Below are the code and all the weights of a small trained network. Each question names an input and a class and asks about switching units off, where a switched-off unit gives its printed mean instead of its output.

import numpy as np


def w(rows, s, z=0):
    codes = np.array(rows[::2]) - 128.0
    scale = np.full(codes.shape[1], s)
    scale[-1] = z or s
    return codes * scale


def norm(h):
    return h / np.sqrt((h * h).mean(-1, keepdims=True) + 1e-5)


def f(y):
    return y / 2 * (1 + np.tanh(0.7978845608 * (y + 0.044715 * y**3)))


def log_softmax(a):
    a = a - a.max(-1, keepdims=True)
    return a - np.log(np.exp(a).sum(-1, keepdims=True))


def net(x, mask):
    res = np.array(x, float).reshape(1, 7) / 4 @ E
    u = 0
    for l in range(4):
        y = f(norm(res) @ A[l][:, :-1].T + A[l][:, -1])
        res = res + np.where(mask[u : u + 16], y, B[l][:, -1]) @ B[l][:, :-1]
        u += 16
    return log_softmax(norm(res)[-1] @ U[:, :-1].T + U[:, -1])


A, B = {}, {}
E = w([
[116,253,117,110,188],'x0',
[129,128,128,126,129],'x1',
[128,128,129,128,128],'x2',
[126,126,128,125,128],'x3',
[127,117,216,157,186],'x4',
[42,129,113,152,131],'x5',
[127,128,128,129,128],'x6',
],0.0018)
A[0] = w([
[131,104,126,107,120,82],'L0N1',
[146,22,53,67,4,32],'L0N2',
[108,41,188,209,169,96],'L0N3',
[121,114,130,111,139,96],'L0N4',
[122,129,112,116,137,145],'L0N5',
[117,122,136,142,125,97],'L0N6',
[194,28,145,74,105,8],'L0N7',
[99,36,195,235,165,81],'L0N8',
[174,192,30,91,142,171],'L0N9',
[251,23,146,106,74,102],'L0N10',
[122,98,109,104,91,50],'L0N11',
[126,131,134,117,124,145],'L0N12',
[166,188,131,132,137,196],'L0N13',
[140,150,129,138,120,176],'L0N14',
[127,121,123,142,134,102],'L0N15',
[124,136,142,126,115,117],'L0N16',
],0.0027,0.0011)
B[0] = w([
[137,120,131,166,123,113],'L0N1',
[184,125,119,221,254,246],'L0N2',
[85,143,166,86,49,170],'L0N3',
[127,118,132,146,116,113],'L0N4',
[132,148,129,127,121,138],'L0N5',
[114,118,136,135,126,113],'L0N6',
[139,162,101,217,91,147],'L0N7',
[82,140,167,75,58,181],'L0N8',
[139,183,156,53,70,230],'L0N9',
[152,219,74,196,95,238],'L0N10',
[141,115,142,166,151,111],'L0N11',
[130,135,121,127,133,136],'L0N12',
[137,145,108,69,149,185],'L0N13',
[134,144,114,97,145,154],'L0N14',
[121,115,140,133,120,115],'L0N15',
[127,120,122,131,137,123],'L0N16',
],0.0022,0.0012)
A[1] = w([
[128,128,128,128,127,128],'L1N1',
[59,12,76,192,124,56],'L1N2',
[124,97,63,178,64,79],'L1N3',
[163,172,23,186,160,218],'L1N4',
[77,60,92,188,114,74],'L1N5',
[64,176,149,123,186,120],'L1N6',
[129,76,150,123,120,83],'L1N7',
[129,144,98,153,140,174],'L1N8',
[151,100,149,115,115,49],'L1N9',
[125,138,135,139,145,139],'L1N10',
[65,29,71,210,112,66],'L1N11',
[135,118,137,115,122,104],'L1N12',
[176,26,197,168,121,40],'L1N13',
[59,163,119,112,159,121],'L1N14',
[123,175,198,105,189,127],'L1N15',
[252,34,176,144,82,7],'L1N16',
],0.0033,0.0016)
B[1] = w([
[128,128,128,128,128,128],'L1N1',
[156,137,146,21,163,157],'L1N2',
[155,76,150,134,165,151],'L1N3',
[98,3,133,117,36,251],'L1N4',
[150,130,130,73,158,136],'L1N5',
[165,104,93,163,124,155],'L1N6',
[107,167,147,112,121,107],'L1N7',
[126,74,117,129,95,160],'L1N8',
[109,188,154,126,150,95],'L1N9',
[147,104,120,133,124,133],'L1N10',
[179,111,143,25,170,167],'L1N11',
[121,158,142,122,139,116],'L1N12',
[79,215,103,133,76,138],'L1N13',
[153,124,89,166,117,148],'L1N14',
[195,41,122,136,144,167],'L1N15',
[52,240,77,219,145,151],'L1N16',
],0.0026,0.0017)
A[2] = w([
[129,142,146,175,93,117],'L2N1',
[99,149,171,235,86,24],'L2N2',
[101,152,148,126,246,61],'L2N3',
[132,161,131,153,115,137],'L2N4',
[25,146,27,153,71,107],'L2N5',
[91,132,139,129,177,79],'L2N6',
[42,182,184,46,169,99],'L2N7',
[129,130,128,127,128,126],'L2N8',
[102,100,132,176,105,80],'L2N9',
[151,156,108,139,134,161],'L2N10',
[85,144,147,106,159,118],'L2N11',
[134,130,127,117,131,101],'L2N12',
[11,124,162,245,255,5],'L2N13',
[106,95,132,179,98,70],'L2N14',
[137,171,178,185,87,78],'L2N15',
[129,136,123,134,127,140],'L2N16',
],0.0031,0.0017)
B[2] = w([
[124,168,150,135,124,136],'L2N1',
[151,206,138,82,95,60],'L2N2',
[204,91,130,170,104,12],'L2N3',
[108,133,158,128,117,137],'L2N4',
[121,177,163,150,242,236],'L2N5',
[166,124,112,146,103,4],'L2N6',
[130,78,112,188,66,128],'L2N7',
[127,125,130,127,127,124],'L2N8',
[156,170,124,137,114,81],'L2N9',
[93,89,142,129,123,207],'L2N10',
[142,114,111,158,101,72],'L2N11',
[132,118,132,121,124,86],'L2N12',
[213,132,4,118,32,80],'L2N13',
[165,177,122,141,109,82],'L2N14',
[120,180,160,96,134,90],'L2N15',
[121,123,131,129,127,147],'L2N16',
],0.0029,0.00045)
A[3] = w([
[129,126,128,133,130,130],'L3N1',
[130,124,128,134,130,123],'L3N2',
[161,93,95,198,101,120],'L3N3',
[125,137,113,108,124,106],'L3N4',
[68,168,216,17,181,103],'L3N5',
[2,154,61,120,38,138],'L3N6',
[188,137,238,130,207,44],'L3N7',
[132,149,98,77,114,52],'L3N8',
[124,131,112,118,130,91],'L3N9',
[153,142,95,39,104,96],'L3N10',
[149,111,116,228,103,62],'L3N11',
[177,194,74,177,171,2],'L3N12',
[124,126,120,126,129,99],'L3N13',
[117,54,87,161,162,149],'L3N14',
[138,129,85,72,122,119],'L3N15',
[153,155,115,133,167,2],'L3N16',
],0.0037,0.0014)
B[3] = w([
[127,130,126,128,124,129],'L3N1',
[125,128,123,127,119,126],'L3N2',
[170,116,47,179,96,208],'L3N3',
[143,129,154,130,125,120],'L3N4',
[166,99,4,194,27,203],'L3N5',
[156,79,197,207,210,212],'L3N6',
[159,51,175,230,237,122],'L3N7',
[149,136,181,120,122,108],'L3N8',
[142,120,149,140,112,108],'L3N9',
[160,216,207,73,140,192],'L3N10',
[182,105,24,58,56,150],'L3N11',
[77,5,141,117,57,84],'L3N12',
[137,118,143,132,111,111],'L3N13',
[151,241,136,149,56,254],'L3N14',
[145,173,176,125,126,187],'L3N15',
[118,65,176,136,93,49],'L3N16',
],0.0023,0.00095)
U = w([
[202,107,21,180,40,250],'0',
[102,13,97,3,143,105],'1',
[188,242,149,4,147,66],'2',
[1,185,69,150,218,108],'3',
[108,241,194,237,69,103],'4',
[8,33,207,165,61,88],'5',
[221,68,178,188,209,111],'6',
],0.0096,0.002)

Each question gives the input, the list of numbers given to net, and the class t.
The units are the neurons (one row each of A and B). Each row of codes is followed by its name. A weight is (code - 128) times the scale printed after its matrix; where a second scale follows, it is the last column's (A, B and U).
mask holds one flag per neuron, layer by layer. A switched-off neuron (its flag False) gives its mean, the last column of its row in B, instead of its output. The means were averaged over made-up inputs and are rounded, as every weight is.
A unit's drop is (log p(t) with every unit on - log p(t) with that unit switched off) / (log p(t) with every unit on - log p(t) with every unit switched off).
The circuit of an input: a set's keep is (log p(t) with only the set's units on - log p(t) with every unit switched off) / (log p(t) with every unit on - log p(t) with every unit switched off). Starting from the 12 units with the biggest drops (on a tie, the unit counted first), units are removed one at a time, each time the one whose removal leaves the highest keep (on an exact tie, the one counted first), for as long as the keep stays at least 0.8.
circuit, biggest first: the units of the circuit, biggest drop first
unit that matters most: the unit with the biggest drop
k most important neurons: the k neurons with the biggest drops, biggest first
top k neurons in layer l: the k neurons of layer l with the biggest drops, biggest first
drop when u is switched off: that unit's drop, to one decimal
input [1,4,6,8,4,6,-5], class 0: unit that matters most : L1N4
input [-8,-5,-8,2,-1,4,-1], class 1: 3 most important neurons : [L1N11, L1N2, L1N5]
input [-6,-2,0,-6,-3,2,2], class 1: circuit, biggest first : [L1N11, L1N2]
input [3,-6,5,-5,1,-4,-5], class 6: 2 most important neurons : [L3N7, L2N13]
input [-7,2,-2,-3,-1,5,-3], class 1: top 3 neurons in layer 1 : [L1N11, L1N2, L1N5]
input [2,-8,7,8,1,7,6], class 0: 3 most important neurons : [L1N4, L2N13, L0N10]
input [1,2,0,-3,-8,4,-2], class 3: top 2 neurons in layer 2 : [L2N5, L2N13]
input [1,6,-8,-1,-1,0,-5], class 2: 2 most important neurons : [L1N16, L0N9]
input [0,2,-6,-7,2,3,-3], class 5: 3 most important neurons : [L0N2, L0N8, L1N16]
input [-4,-2,5,8,-1,7,0], class 1: 2 most important neurons : [L1N11, L1N2]
input [1,-6,7,-4,-2,-2,-2], class 2: 3 most important neurons : [L0N9, L1N16, L1N13]
input [0,4,0,1,-8,5,-1], class 1: 3 most important neurons : [L1N16, L1N4, L0N10]
input [1,-3,5,2,6,3,7], class 0: 2 most important neurons : [L1N4, L2N13]
input [1,-3,-2,-7,-5,3,5], class 3: circuit, biggest first : [L2N5]
input [0,-7,-5,2,-8,4,-7], class 1: 2 most important neurons : [L1N16, L1N4]
input [2,8,0,-4,-8,2,-7], class 3: 2 most important neurons : [L1N11, L1N2]
input [1,3,7,-6,6,6,8], class 0: 2 most important neurons : [L2N13, L1N4]
input [3,-8,5,-4,-5,2,-4], class 3: 2 most important neurons : [L2N5, L1N11]
input [-4,5,1,-2,1,-6,4], class 4: top 2 neurons in layer 2 : [L2N2, L2N15]
input [-8,1,0,6,2,-2,6], class 4: top neuron in layer 1 : [L1N16]
input [4,0,1,-3,4,8,-2], class 0: drop when L2N13 is switched off : 0.2
input [6,-7,0,-3,8,6,8], class 0: drop when L2N13 is switched off : 0.5
input [-5,2,-5,1,5,-2,3], class 4: drop when L0N11 is switched off : 0.0
input [-6,-3,7,3,1,-2,-7], class 4: top 2 neurons in layer 1 : [L1N16, L1N13]
input [3,-7,4,5,4,-2,0], class 6: top 2 neurons in layer 1 : [L1N15, L1N16]
